Below are the code and all the weights of a small trained network. Each question names an input and a target symbol and asks about switching units off, where a switched-off unit gives its printed mean instead of its output.

import numpy as np


def w(rows, s, z=0):
    codes = np.array(rows[::2]) - 128.0
    scale = np.full(codes.shape[1], s)
    scale[-1] = z or s
    return codes * scale


def norm(h):
    return h / np.sqrt((h * h).mean(-1, keepdims=True) + 1e-5)


def f(y):
    return y / 2 * (1 + np.tanh(0.7978845608 * (y + 0.044715 * y**3)))


def softmax(a):
    e = np.exp(a - a.max(-1, keepdims=True))
    return e / e.sum(-1, keepdims=True)


def log_softmax(a):
    a = a - a.max(-1, keepdims=True)
    return a - np.log(np.exp(a).sum(-1, keepdims=True))


def net(x, mask):
    ids = ['αγδεζθλμξπτψω'.index(c) for c in x.split()]
    T = len(ids)
    res = E[ids] + P[:T]
    r = norm(res)
    for j in range(3):
        rows = slice(4 * j, 4 * j + 4)
        q, k, v = (r @ M[0][rows].T for M in (Q, K, V))
        z = softmax(np.where(np.tri(T) > 0, q @ k.T / 4**0.5, -1e9)) @ v
        o = O[0][rows]
        res = res + np.where(mask[j], z, o[:, -1]) @ o[:, :-1]
    y = f(norm(res) @ A[0][:, :-1].T + A[0][:, -1])
    res = res + np.where(mask[3:15], y, B[0][:, -1]) @ B[0][:, :-1]
    return log_softmax(norm(res)[-1] @ U[:, :-1].T + U[:, -1])


Q, K, V, O, A, B = {}, {}, {}, {}, {}, {}
E = w([
[40,196,197],'α',
[194,7,206],'γ',
[98,151,187],'δ',
[99,116,103],'ε',
[163,165,193],'ζ',
[90,163,152],'θ',
[75,96,180],'λ',
[95,113,169],'μ',
[56,195,111],'ξ',
[97,160,169],'π',
[207,195,12],'τ',
[100,148,111],'ψ',
[99,149,111],'ω',
],0.012)
P = w([
[127,171,146],'0',
[153,108,150],'1',
[106,127,9],'2',
[153,108,150],'3',
[53,112,205],'4',
[151,110,149],'5',
[67,84,193],'6',
[152,109,150],'7',
[119,50,20],'8',
[152,110,149],'9',
[166,38,248],'10',
[152,110,149],'11',
[80,37,206],'12',
],0.014)
Q[0] = w([
[3,143,64],'H0',
[101,125,149],'H0',
[119,130,134],'H0',
[81,132,70],'H0',
[171,58,111],'H1',
[217,40,165],'H1',
[220,214,106],'H1',
[127,47,135],'H1',
[141,87,185],'H2',
[178,116,118],'H2',
[167,187,196],'H2',
[100,132,164],'H2',
],0.017)
K[0] = w([
[97,144,2],'H0',
[122,118,88],'H0',
[127,121,116],'H0',
[113,159,88],'H0',
[190,105,107],'H1',
[139,101,149],'H1',
[133,140,79],'H1',
[156,108,141],'H1',
[127,56,150],'H2',
[88,126,96],'H2',
[82,194,148],'H2',
[153,114,164],'H2',
],0.026)
V[0] = w([
[100,208,103],'H0',
[104,187,125],'H0',
[171,116,32],'H0',
[111,132,181],'H0',
[107,144,4],'H1',
[39,115,197],'H1',
[106,108,203],'H1',
[150,152,32],'H1',
[191,126,184],'H2',
[63,90,63],'H2',
[136,95,118],'H2',
[200,53,167],'H2',
],0.0034)
O[0] = w([
[39,146,158,84],'H0',
[65,161,144,106],'H0',
[73,20,193,69],'H0',
[152,186,99,161],'H0',
[255,159,81,4],'H1',
[83,203,129,192],'H1',
[55,139,143,206],'H1',
[228,117,105,29],'H1',
[97,183,123,171],'H2',
[109,86,157,101],'H2',
[97,127,141,139],'H2',
[8,201,164,201],'H2',
],0.0042,0.0034)
A[0] = w([
[83,61,29,195],'N0',
[198,109,160,253],'N1',
[157,129,116,102],'N2',
[111,100,184,115],'N3',
[115,177,136,123],'N4',
[173,157,217,67],'N5',
[222,150,157,8],'N6',
[176,145,134,4],'N7',
[92,143,169,108],'N8',
[180,151,48,207],'N9',
[181,124,106,129],'N10',
[221,158,8,205],'N11',
],0.013,0.002)
B[0] = w([
[112,155,244,193],'N0',
[46,166,167,189],'N1',
[109,104,84,111],'N2',
[194,227,132,254],'N3',
[152,51,195,154],'N4',
[14,79,49,219],'N5',
[238,114,146,139],'N6',
[221,118,82,110],'N7',
[220,69,25,228],'N8',
[14,113,64,144],'N9',
[82,2,44,123],'N10',
[86,222,218,170],'N11',
],0.0084,0.0051)
U = w([
[25,190,169,153],'α',
[104,67,208,204],'γ',
[48,116,54,66],'δ',
[207,204,221,2],'ε',
[95,45,79,47],'ζ',
[106,87,59,101],'θ',
[200,241,138,102],'λ',
[160,175,7,170],'μ',
[182,124,115,122],'ξ',
[68,83,37,64],'π',
[105,214,92,67],'τ',
[191,111,119,130],'ψ',
[180,118,119,105],'ω',
],0.015,0.0056)

Each question gives the input, a string of symbols that net reads in full, and the target symbol t.
The units are the heads (4 rows each of Q, K, V and O) and the neurons (one row each of A and B). Each row of codes is followed by its name. A weight is (code - 128) times the scale printed after its matrix; where a second scale follows, it is the last column's (O, A, B and U).
mask holds one flag per unit, heads first, then neurons. A switched-off unit (its flag False) gives its mean, the last column of its rows in O or B, instead of its output. The means were averaged over made-up inputs and are rounded, as every weight is.
A unit's drop is (log p(t) with every unit on - log p(t) with that unit switched off) / (log p(t) with every unit on - log p(t) with every unit switched off).
The circuit of an input: a set's keep is (log p(t) with only the set's units on - log p(t) with every unit switched off) / (log p(t) with every unit on - log p(t) with every unit switched off). Starting from the 12 units with the biggest drops (on a tie, the unit counted first), units are removed one at a time, each time the one whose removal leaves the highest keep (on an exact tie, the one counted first), for as long as the keep stays at least 0.8.
circuit, biggest first: the units of the circuit, biggest drop first
most important unit: the unit with the biggest drop
top k neurons: the k neurons with the biggest drops, biggest first
heads that matter: for each layer, one digit per head in row order, 1 if its drop is at least 0.15 and else 0, layers parted by /
drop of u: that unit's drop, to one decimal
input μ τ γ ψ ζ γ λ π π, target γ: circuit, biggest first : [N0, N3]
input μ δ μ, target γ: heads that matter : 100
input λ θ γ, target α: most important unit : N11
input ε λ ε γ θ ξ γ λ μ, target α: top 3 neurons : [N0, N8, N4]
input λ π α γ α λ γ μ τ, target α: top 2 neurons : [N11, N0]
input π π γ ψ γ μ, target μ: top 3 neurons : [N0, N8, N1]
input γ ε τ ψ γ ε γ θ θ μ δ, target α: circuit, biggest first : [N5, N3, N1]
input λ π ε μ, target μ: circuit, biggest first : [N0, N8, N3, N11]
input μ λ γ ω μ λ λ λ θ ε ζ λ τ, target α: heads that matter : 010
input ξ α π, target α: top 2 neurons : [N9, N0]
input ζ α ε γ α ω γ τ ξ μ τ, target γ: circuit, biggest first : [N10, N1]
input μ γ ζ τ ε γ π γ γ π, target π: circuit, biggest first : [N5, N8, N0]
input α π γ γ ε δ ω λ ω, target γ: top 2 neurons : [N0, N3]
input λ γ π μ λ ε ζ π θ, target α: circuit, biggest first : [N0]
input λ λ ζ, target α: top 2 neurons : [N11, N9]
input τ ε ψ ω θ ε γ ζ λ, target α: top 3 neurons : [N0, N8, N4]
input μ ξ μ ε ζ λ γ τ π, target α: top 3 neurons : [N0, N8, N4]
input δ μ μ ζ θ λ, target λ: top 2 neurons : [N3, N5]
input μ α ξ, target α: top 2 neurons : [N0, N11]
input μ ψ γ λ μ π, target π: most important unit : N5
input ζ ω θ, target α: drop of N3 : 0.0
input ξ λ ω, target α: drop of N0 : 0.2
